Below is a small trained network, with its code and all its weights. Each question gives an input and a target symbol and asks what happens when units are switched off, that is, made to give their printed mean instead of their output.

import numpy as np


def w(rows, s, z=0):
    codes = np.array(rows[::2]) - 128.0
    scale = np.full(codes.shape[1], s)
    scale[-1] = z or s
    return codes * scale


def f(y):
    return np.maximum(y, 0)


def softmax(a):
    e = np.exp(a - a.max(-1, keepdims=True))
    return e / e.sum(-1, keepdims=True)


def log_softmax(a):
    a = a - a.max(-1, keepdims=True)
    return a - np.log(np.exp(a).sum(-1, keepdims=True))


def net(x, mask):
    ids = ['Πβγλμξστ'.index(c) for c in x.split()]
    T = len(ids)
    res = E[ids] + P[:T]
    q, k, v = (res @ M[0].T for M in (Q, K, V))
    z = softmax(np.where(np.tri(T) > 0, q @ k.T / 4**0.5, -1e9)) @ v
    res = res + np.where(mask[0], z, O[0][:, -1]) @ O[0][:, :-1]
    y = f(res @ A[0][:, :-1].T + A[0][:, -1])
    res = res + np.where(mask[1:17], y, B[0][:, -1]) @ B[0][:, :-1]
    return log_softmax(res[-1] @ U[:, :-1].T + U[:, -1])


Q, K, V, O, A, B = {}, {}, {}, {}, {}, {}
E = w([
[122,144,111,156,161],'Π',
[156,137,70,121,82],'β',
[103,124,148,201,101],'γ',
[147,121,88,176,161],'λ',
[97,153,99,102,106],'μ',
[5,158,166,71,137],'ξ',
[123,70,70,182,88],'σ',
[9,47,144,142,133],'τ',
],0.02)
P = w([
[149,129,186,43,186],'0',
[103,189,159,209,68],'1',
[142,80,200,2,138],'2',
[100,184,120,178,108],'3',
[153,95,174,24,165],'4',
[110,191,116,163,119],'5',
],0.0082)
Q[0] = w([
[77,254,74,196,142],'h1',
[65,131,195,58,119],'h1',
[140,223,104,163,113],'h1',
[68,36,151,107,171],'h1',
],0.0087)
K[0] = w([
[139,240,101,161,139],'h1',
[91,142,147,115,112],'h1',
[138,188,176,143,164],'h1',
[8,77,83,129,181],'h1',
],0.014)
V[0] = w([
[1,30,9,135,106],'h1',
[118,180,216,150,186],'h1',
[255,109,52,189,83],'h1',
[81,24,174,160,104],'h1',
],0.0072)
O[0] = w([
[165,81,255,118,26,255],'h1',
[108,109,109,138,189,154],'h1',
[130,24,88,114,150,7],'h1',
[93,139,184,175,110,174],'h1',
],0.0096,0.0045)
A[0] = w([
[129,144,189,164,212,46],'n1',
[119,193,150,66,135,206],'n2',
[81,125,140,172,84,79],'n3',
[142,109,90,81,189,116],'n4',
[144,95,185,90,139,77],'n5',
[90,167,120,57,122,2],'n6',
[87,110,108,179,52,92],'n7',
[97,165,117,108,94,58],'n8',
[28,100,148,146,205,171],'n9',
[169,88,64,170,98,47],'n10',
[121,90,71,110,157,28],'n11',
[145,96,81,158,173,39],'n12',
[138,61,85,83,177,77],'n13',
[92,147,95,127,175,232],'n14',
[251,81,71,115,109,253],'n15',
[160,72,135,46,145,167],'n16',
],0.013,0.0069)
B[0] = w([
[129,243,104,109,85,173],'n1',
[145,92,153,83,213,255],'n2',
[132,144,26,111,207,224],'n3',
[2,123,102,54,87,159],'n4',
[141,29,186,44,87,178],'n5',
[201,59,116,233,189,163],'n6',
[56,117,112,67,195,217],'n7',
[133,203,70,178,40,172],'n8',
[153,90,100,241,34,217],'n9',
[218,116,177,67,139,164],'n10',
[52,158,28,220,48,136],'n11',
[200,55,234,106,243,149],'n12',
[48,163,15,193,123,149],'n13',
[197,170,83,120,68,212],'n14',
[72,154,247,113,117,232],'n15',
[64,92,92,252,219,167],'n16',
],0.0079,0.0094)
U = w([
[151,131,154,130,11,205],'Π',
[138,170,206,66,3,90],'β',
[98,108,131,157,140,96],'γ',
[167,77,200,149,123,190],'λ',
[122,182,103,20,70,175],'μ',
[124,193,191,96,134,93],'ξ',
[139,117,130,61,192,233],'σ',
[70,162,159,92,91,3],'τ',
],0.012,0.0053)

Each question gives the input, a string of symbols that net reads in full, and the target symbol t.
The units are the heads (4 rows each of Q, K, V and O) and the neurons (one row each of A and B). Each row of codes is followed by its name. A weight is (code - 128) times the scale printed after its matrix; where a second scale follows, it is the last column's (O, A, B and U).
mask holds one flag per unit, heads first, then neurons. A switched-off unit (its flag False) gives its mean, the last column of its rows in O or B, instead of its output. The means were averaged over made-up inputs and are rounded, as every weight is.
A unit's drop is (log p(t) with every unit on - log p(t) with that unit switched off) / (log p(t) with every unit on - log p(t) with every unit switched off).
The circuit of an input: a set's keep is (log p(t) with only the set's units on - log p(t) with every unit switched off) / (log p(t) with every unit on - log p(t) with every unit switched off). Starting from the 12 units with the biggest drops (on a tie, the unit counted first), units are removed one at a time, each time the one whose removal leaves the highest keep (on an exact tie, the one counted first), for as long as the keep stays at least 0.8.
circuit, biggest first: the units of the circuit, biggest drop first
most important unit: the unit with the biggest drop
k most important neurons: the k neurons with the biggest drops, biggest first
drop when u is switched off: that unit's drop, to one decimal
input μ Π β ξ λ γ, target γ: circuit, biggest first => [h1 n15]
input λ λ Π λ Π, target γ: circuit, biggest first => [h1 n16 n13 n9]
input λ λ λ λ β Π, target Π: circuit, biggest first => [n2 h1 n7 n3]
input Π σ λ σ β, target λ: circuit, biggest first => [n16 h1 n15]
input μ μ λ σ, target σ: most important unit => n7
input ξ λ μ, target ξ: 3 most important neurons => [n2 n8 n3]
input μ λ σ Π σ β, target β: circuit, biggest first => [n15 n3 h1]
input Π Π Π, target μ: circuit, biggest first => [h1 n4 n14]
input Π γ ξ τ ξ, target β: 3 most important neurons => [n5 n8 n1]
input τ λ σ ξ ξ ξ, target ξ: circuit, biggest first => [h1 n2]
input τ γ ξ γ γ, target ξ: circuit, biggest first => [h1 n3 n9]
input λ β λ Π β, target γ: circuit, biggest first => [n16 h1]
input Π Π σ Π β, target λ: circuit, biggest first => [n16 h1 n3]
input ξ λ γ, target ξ: circuit, biggest first => [h1 n5]
input λ β γ λ ξ Π, target Π: most important unit => n2
input Π Π τ λ Π σ, target σ: 3 most important neurons => [n7 n9 n10]
input Π β μ Π μ, target σ: 2 most important neurons => [n9 n2]
input γ Π μ μ λ β, target β: circuit, biggest first => [n15 n3 h1 n10]
input τ λ γ, target β: 4 most important neurons => [n5 n16 n1 n6]
input γ Π γ γ, target γ: most important unit => h1
input σ Π λ β ξ, target ξ: 2 most important neurons => [n2 n1]
input β τ σ, target β: 2 most important neurons => [n2 n5]
input μ σ ξ ξ μ, target ξ: 2 most important neurons => [n2 n9]
input λ ξ β Π μ, target σ: 4 most important neurons => [n2 n9 n15 n6]
input σ γ τ λ, target λ: drop when n4 is switched off => 0.1
input Π μ Π β λ, target γ: drop when n16 is switched off => 0.5
input σ β σ Π λ, target λ: drop when n16 is switched off => 0.4
